Read these off the row that follows.
1) Give the 3rd entry from the right.
2) Give the 1st entry.
3) Give the 3rd smallest entry.
4) Give the second entry from the left.
5) Give the third entry from the left.
6) Give the third largest entry.
7) Give the 2nd largest entry.
array([157,  85,  63, 197, 156, 119, 111, 134, 133, 194, 176, 212, 146,
       114])
1) 212
2) 157
3) 111
4) 85
5) 63
6) 194
7) 197

[[299 518 535 410 238 289 417 283 608 433 478 358 318 817 412]
 [451 455 670 455 250 186 621 406 342 433 593 449 461 589 679]
 [652 666 737 313 494 322 348 445 438 433 596 487 531 417 591]
 [606 325 693 553 409 419 520 450 224 433 450 517 560 122 311]
 [491 285 465 299 294 255 325  31 416 433 235 354 409 499 282]
 [340 641 351 447 414 456 200 364 637 433 252 382 430 642 147]
 [434 657 619 377 666 332 522 554 339 433 416 627 407 301 684]
 [498 321 408 344 219 149 413  97 326 433 257 347 509 564 446]
 [241 556 337 455 662 547 315 462 451 433 103 576 371 605 532]]
Indices start at 1.
What is the entry just right of 252?
Answer: 382
The entry just right of 608 is 433
The entry directly below 560: 409
The entry just left of 322: 494
What is the entry directly below 238?
Answer: 250
The entry at row 1, column 1 -> 299
The entry just left of the smallest entry: 325
The entry at row 2, column 3 -> 670
The entry directly below the largest entry -> 589
The entry in row 3 and column 1 is 652
The entry directly below 522 is 413
The entry directly above the centre entry -> 450
The top entry of the column that holds the largest entry -> 817
What is the entry directly below 318?
Answer: 461
What is the bottom-left entry?
Answer: 241
The top-right entry is 412
The bottom-right entry: 532
The entry directly above 250 is 238
The entry at row 3, column 2: 666
What is the entry directly below 591?
Answer: 311
What is the entry directly above 449?
Answer: 358
The entry directly below 419 -> 255
The entry just left of 684 -> 301
What is the entry just left of 591?
Answer: 417
The entry just right of the smallest entry: 416
What is the entry just right of 553?
Answer: 409
What is the entry directly below 351?
Answer: 619
What is the centre entry?
Answer: 31
What is the entry in row 2 and column 1?
Answer: 451
The bottom entry of the column that holds the largest entry: 605

Questions about the table below.
1) What is the entry directly below -18.3?
2) What is the entry just left of 6.6?
3) What is the entry in the top-right corner?
4) What is the largest entry?
5) What is the smallest entry in the first column?
6) What is the entry just right of -16.8?
7) What is the entry directly above -10.9?
8) What is the bottom-left entry?
[[ 38.8 -56.0   1.0 -12.4  36.1]
 [  9.3  -3.7   4.3 -10.1   9.1]
 [-19.9  12.1 -12.0  14.2  12.9]
 [ 24.4  -8.4  -8.0 -29.7  34.8]
 [-20.6  51.9   7.6   6.6   6.8]
 [ 21.5  47.5   6.3   7.5 -12.2]
 [ 52.3  41.9  -0.2 -12.1 -16.7]
 [ 27.2 -49.9  11.3  -3.2   0.0]
 [ 21.4 -23.1  12.8  29.3  17.4]
 [-18.3 -18.2  -3.7 -22.6  -2.4]
 [ -5.4 -45.4  -2.2  12.0   4.9]
 [ 11.4  57.6  18.0   5.4   6.8]
 [-10.9 -25.8 -12.0  -3.7   0.0]
 [-10.1   4.0  -0.2   2.2  14.4]
 [-16.8 -28.2 -17.9  11.3 -16.9]]
1) -5.4
2) 7.6
3) 36.1
4) 57.6
5) -20.6
6) -28.2
7) 11.4
8) -16.8

Questions about the matrix below. Rows and columns are numbered from 1.
1) The entry in the bottom-right corner?
2) The top-right entry?
3) The entry at row 1, column 3?
4) The maximum?
5) The entry directly below -17.3?
6) The entry at row 1, column 1?
7) The entry just left of the smallest entry?
8) The entry in row 2 and column 1?
[[-41.1, 23.0, 5.7, 29.9, -10.8, 7.5, 31.1, -48.9, 45.8, 50.1, -17.3, -65.2, 0.9],
 [4.8, 69.6, -14.9, 29.0, -52.9, -19.0, 69.1, -53.8, 21.2, 74.2, -18.6, -62.9, -37.9]]
1) -37.9
2) 0.9
3) 5.7
4) 74.2
5) -18.6
6) -41.1
7) -17.3
8) 4.8

array([  8.44,  -2.80,  -5.32,  -0.11,  -9.12,  -6.09, -17.96,  -2.79,
       -14.89,  13.48,  -4.66,  -8.21,   0.91,  -8.29])
The smallest entry -> -17.96
Find the entry just right of -9.12.
Answer: -6.09
Find the entry just right of -2.80.
Answer: -5.32

a = [ 80.3 -30.7   2.6   0.4 -64.0 -29.5 -50.1   9.4  23.0  36.3]
Give the entry just left of 0.4.
2.6
Give the entry just right of the largest entry.
-30.7
The fifth entry -> -64.0
The 3rd largest entry is 23.0
Give the third-last entry.
9.4
The 1st entry from the right: 36.3
The first entry from the left -> 80.3

X =
array([[728, 358, 854, 712, 494, 371, 735, 783, 600, 526, 451, 463, 608],
       [783, 609, 745, 457, 615, 640, 844, 491, 402, 486, 209, 497, 516],
       [331, 715, 364, 534, 415, 565, 341, 553, 492, 236, 874, 564, 419],
       [427, 647, 381, 539, 418, 488, 309, 644, 555, 246, 941, 509, 513],
       [715, 698, 495, 171, 628, 695, 658, 341, 382, 490, 294, 524, 556],
       [140, 729, 414, 517, 458, 700, 475, 408, 432, 384, 609, 666, 260],
       [220, 751, 379, 535, 434, 651, 411, 470, 446, 291, 760, 612, 320],
       [670, 375, 678, 669, 440, 304, 501, 865, 677, 433, 769, 467, 661],
       [771, 518, 836, 589, 584, 537, 862, 591, 460, 494, 245, 486, 519],
       [759, 433, 877, 676, 540, 438, 835, 693, 526, 508, 315, 465, 570],
       [515, 633, 294,  68, 567, 549, 443, 259, 464, 567, 452, 535, 650],
       [626, 681, 383,  77, 596, 638, 547, 297, 422, 525, 351, 535, 611],
       [616, 437, 568, 614, 416, 337, 390, 821, 675, 381, 886, 459, 639],
       [698, 344, 791, 700, 462, 305, 623, 840, 655, 492, 602, 450, 649],
       [529, 542, 466, 577, 420, 407, 330, 747, 615, 304, 951, 480, 584],
       [753, 684, 625, 300, 647, 688, 773, 413, 373, 464, 222, 504, 521]])
The entry directly above 331?
A: 783
The second entry on the main diagonal?
A: 609
The 3rd largest entry is 886
The entry just left of 351 -> 525
The entry directly above 886 -> 351
The last entry, reading row by row is 521
The top-right entry is 608
The entry in the bottom-left corner?
A: 753
The entry just left of 451 -> 526
The entry directly above 537?
A: 304
The largest entry in the last row?
A: 773
The entry just left of 414?
A: 729
The entry just left of 600 -> 783
The largest entry in the first row is 854
The top-left entry?
A: 728
The 3rd entry on the main diagonal: 364
The last entry in the row that holds the smallest entry is 650
The first entry of the smallest entry's row?
A: 515
The entry just left of 463?
A: 451
The top entry of the column that holds the smallest entry?
A: 712
The first entry in the row that holds the largest entry -> 529
The entry just right of the largest entry?
A: 480
The entry just left of 661?
A: 467
The bottom entry of the column that holds the smallest entry?
A: 300
The entry directly below 379 -> 678
The entry directly below 874 -> 941
The 2nd entry, reading row by row?
A: 358
The fifth entry in reading order?
A: 494
The third entry on the diagonal from the top-right corner?
A: 874
The entry just right of 614 -> 416

data =
[[ 47.1  58.8   5.5   3.3  32.5  21.7  -5.4 -19.4  17.1 -68.9 -25.3]
 [-48.1 -61.7  21.4  13.4 -25.4 -19.4  20.1  26.0 -28.5  40.4  -2.9]]
Indices start at 1.
The entry in row 1 and column 2 -> 58.8
The entry in the top-right corner is -25.3
The entry just left of the smallest entry: 17.1
The entry in the bottom-left corner?
Answer: -48.1
The minimum is -68.9
The entry just right of the largest entry is 5.5
The entry directly above 26.0?
Answer: -19.4
The bottom-right entry?
Answer: -2.9
The entry just left of 26.0?
Answer: 20.1
The entry just left of -28.5: 26.0
The entry just left of the largest entry?
Answer: 47.1
The entry in row 2 and column 2 is -61.7

m =
array([[ 10.539,   6.416,  -4.822,  -0.762,  -4.704,   4.150,   4.929,
        -13.072],
       [-12.733,  -9.184,   0.327,   3.566, -12.080,   5.633,   4.513,
         13.485],
       [  3.430,   9.564,  -9.067,  -1.038,  11.747,  -2.912,  15.961,
          6.758],
       [ -4.030,  -2.913, -15.122,  -1.999,  12.251,   1.588,  -7.068,
          4.396],
       [-11.770,  -9.273,  -9.229,  11.256, -11.747,  -1.633,  -0.893,
          2.084],
       [  8.213,  10.540,   2.776,  10.411,  -4.511,   1.680,  15.682,
        -10.654]])
The entry just left of -9.067: 9.564
The entry just left of the smallest entry is -2.913
The entry just left of -1.999 -> -15.122
The entry just right of the largest entry -> 6.758
Which number is the entry just right of -4.511?
Answer: 1.680
The entry just left of the largest entry: -2.912
The maximum -> 15.961
The entry just right of 2.776 -> 10.411
Which number is the entry just left of 2.776?
Answer: 10.540
Which number is the entry just right of the smallest entry?
Answer: -1.999
The entry just right of -9.184: 0.327
